Below is a small trained network, with its code and all its weights. Each question gives an input and a target symbol and asks what happens when units are switched off, that is, made to give their printed mean instead of their output.

import numpy as np


def w(rows, s, z=0):
    codes = np.array(rows[::2]) - 128.0
    scale = np.full(codes.shape[1], s)
    scale[-1] = z or s
    return codes * scale


def norm(h):
    return h / np.sqrt((h * h).mean(-1, keepdims=True) + 1e-5)


def f(y):
    return np.maximum(y, 0)


def softmax(a):
    e = np.exp(a - a.max(-1, keepdims=True))
    return e / e.sum(-1, keepdims=True)


def log_softmax(a):
    a = a - a.max(-1, keepdims=True)
    return a - np.log(np.exp(a).sum(-1, keepdims=True))


def net(x, mask):
    ids = ['αβγδηθξπσ'.index(c) for c in x.split()]
    T = len(ids)
    res = E[ids] + P[:T]
    r = norm(res)
    for j in range(3):
        rows = slice(2 * j, 2 * j + 2)
        q, k, v = (r @ M[0][rows].T for M in (Q, K, V))
        z = softmax(np.where(np.tri(T) > 0, q @ k.T / 2**0.5, -1e9)) @ v
        o = O[0][rows]
        res = res + np.where(mask[j], z, o[:, -1]) @ o[:, :-1]
    y = f(norm(res) @ A[0][:, :-1].T + A[0][:, -1])
    res = res + np.where(mask[3:15], y, B[0][:, -1]) @ B[0][:, :-1]
    return log_softmax(norm(res)[-1] @ U[:, :-1].T + U[:, -1])


Q, K, V, O, A, B = {}, {}, {}, {}, {}, {}
E = w([
[161,132,99,104,128],'α',
[241,103,66,64,215],'β',
[139,129,130,62,190],'γ',
[156,4,137,71,157],'δ',
[107,144,163,155,225],'η',
[152,148,104,104,130],'θ',
[128,80,90,51,209],'ξ',
[32,220,133,91,178],'π',
[209,158,180,104,150],'σ',
],0.012)
P = w([
[114,140,111,182,43],'0',
[141,135,197,109,141],'1',
[153,100,166,93,181],'2',
[102,176,154,25,180],'3',
[172,149,170,52,195],'4',
[66,144,145,29,254],'5',
],0.0089)
Q[0] = w([
[108,98,71,152,65],'h0',
[68,157,146,97,94],'h0',
[82,138,68,168,45],'h1',
[117,133,160,78,215],'h1',
[102,78,105,190,52],'h2',
[198,67,79,82,249],'h2',
],0.011)
K[0] = w([
[170,83,162,120,168],'h0',
[70,174,137,22,96],'h0',
[152,167,205,94,182],'h1',
[148,168,87,202,46],'h1',
[135,138,212,10,196],'h2',
[124,160,91,168,74],'h2',
],0.011)
V[0] = w([
[109,240,146,53,80],'h0',
[35,115,78,99,124],'h0',
[169,219,115,118,100],'h1',
[84,53,79,169,77],'h1',
[2,171,46,137,186],'h2',
[144,77,65,14,176],'h2',
],0.01)
O[0] = w([
[155,34,128,150,143,133],'h0',
[155,100,102,166,126,106],'h0',
[252,43,179,155,169,163],'h1',
[159,172,16,64,138,119],'h1',
[187,254,155,251,199,127],'h2',
[141,79,34,201,128,255],'h2',
],0.0089,0.0088)
A[0] = w([
[196,165,122,69,165,126],'n0',
[198,131,142,126,76,122],'n1',
[153,118,145,226,184,71],'n2',
[38,121,66,61,60,142],'n3',
[69,209,202,111,194,191],'n4',
[126,12,96,205,144,174],'n5',
[196,151,121,80,150,128],'n6',
[40,207,97,165,111,113],'n7',
[97,107,120,136,228,151],'n8',
[196,133,131,254,141,86],'n9',
[63,224,218,227,169,207],'n10',
[50,70,224,89,184,252],'n11',
],0.0091,0.0034)
B[0] = w([
[81,80,89,110,140,189],'n0',
[189,93,77,135,200,145],'n1',
[110,72,193,179,100,177],'n2',
[131,104,112,191,26,155],'n3',
[219,169,67,43,62,168],'n4',
[216,146,126,129,72,254],'n5',
[75,108,80,118,208,184],'n6',
[144,58,113,106,68,148],'n7',
[177,103,141,132,191,201],'n8',
[127,75,187,173,105,189],'n9',
[245,142,86,64,72,174],'n10',
[218,167,55,162,1,201],'n11',
],0.0067,0.0088)
U = w([
[120,171,70,218,186,46],'α',
[124,94,111,71,254,4],'β',
[146,138,205,163,193,101],'γ',
[219,96,82,142,78,207],'δ',
[55,147,95,97,119,72],'η',
[102,76,223,92,117,111],'θ',
[129,106,141,99,227,231],'ξ',
[166,216,156,94,133,43],'π',
[103,65,206,222,182,102],'σ',
],0.0095,0.0036)

Each question gives the input, a string of symbols that net reads in full, and the target symbol t.
The units are the heads (2 rows each of Q, K, V and O) and the neurons (one row each of A and B). Each row of codes is followed by its name. A weight is (code - 128) times the scale printed after its matrix; where a second scale follows, it is the last column's (O, A, B and U).
mask holds one flag per unit, heads first, then neurons. A switched-off unit (its flag False) gives its mean, the last column of its rows in O or B, instead of its output. The means were averaged over made-up inputs and are rounded, as every weight is.
A unit's drop is (log p(t) with every unit on - log p(t) with that unit switched off) / (log p(t) with every unit on - log p(t) with every unit switched off).
The circuit of an input: a set's keep is (log p(t) with only the set's units on - log p(t) with every unit switched off) / (log p(t) with every unit on - log p(t) with every unit switched off). Starting from the 12 units with the biggest drops (on a tie, the unit counted first), units are removed one at a time, each time the one whose removal leaves the highest keep (on an exact tie, the one counted first), for as long as the keep stays at least 0.8.
units of the circuit, in order: the units of the circuit, biggest drop first
heads that matter: for each layer, one digit per head in row order, 1 if its drop is at least 0.15 and else 0, layers parted by /
drop of u: that unit's drop, to one decimal
input η β π β, target π: units of the circuit, in order	(h2)
input γ ξ η δ π γ, target σ: units of the circuit, in order	(h2, h1, n2)
input θ δ ξ θ, target ξ: units of the circuit, in order	(h2, n5, n6)
input δ σ ξ β ξ, target η: units of the circuit, in order	(h1, h2)
input α γ π η σ σ, target β: heads that matter	010
input ξ σ ξ β γ, target α: units of the circuit, in order	(h2, h1)
input η σ δ, target π: units of the circuit, in order	(h2, h0)
input σ ξ π, target θ: heads that matter	001
input ξ δ σ β δ θ, target α: heads that matter	011
input θ β ξ β α, target ξ: heads that matter	011
input ξ β σ, target α: units of the circuit, in order	(h1, h2)
input σ σ σ σ γ, target θ: heads that matter	001
input σ β β β β θ, target θ: heads that matter	001
input ξ β β η, target α: units of the circuit, in order	(h2)
input δ η α, target η: heads that matter	010
input η β ξ, target π: heads that matter	001
input δ β η γ, target η: heads that matter	010
input η β ξ β θ, target π: drop of h2	1.2
input δ ξ β, target η: drop of h1	0.5
input η β β η α, target π: drop of h2	1.3
input δ η β γ β ξ, target η: drop of h0	0.0
input δ δ γ η π, target η: units of the circuit, in order	(h1)
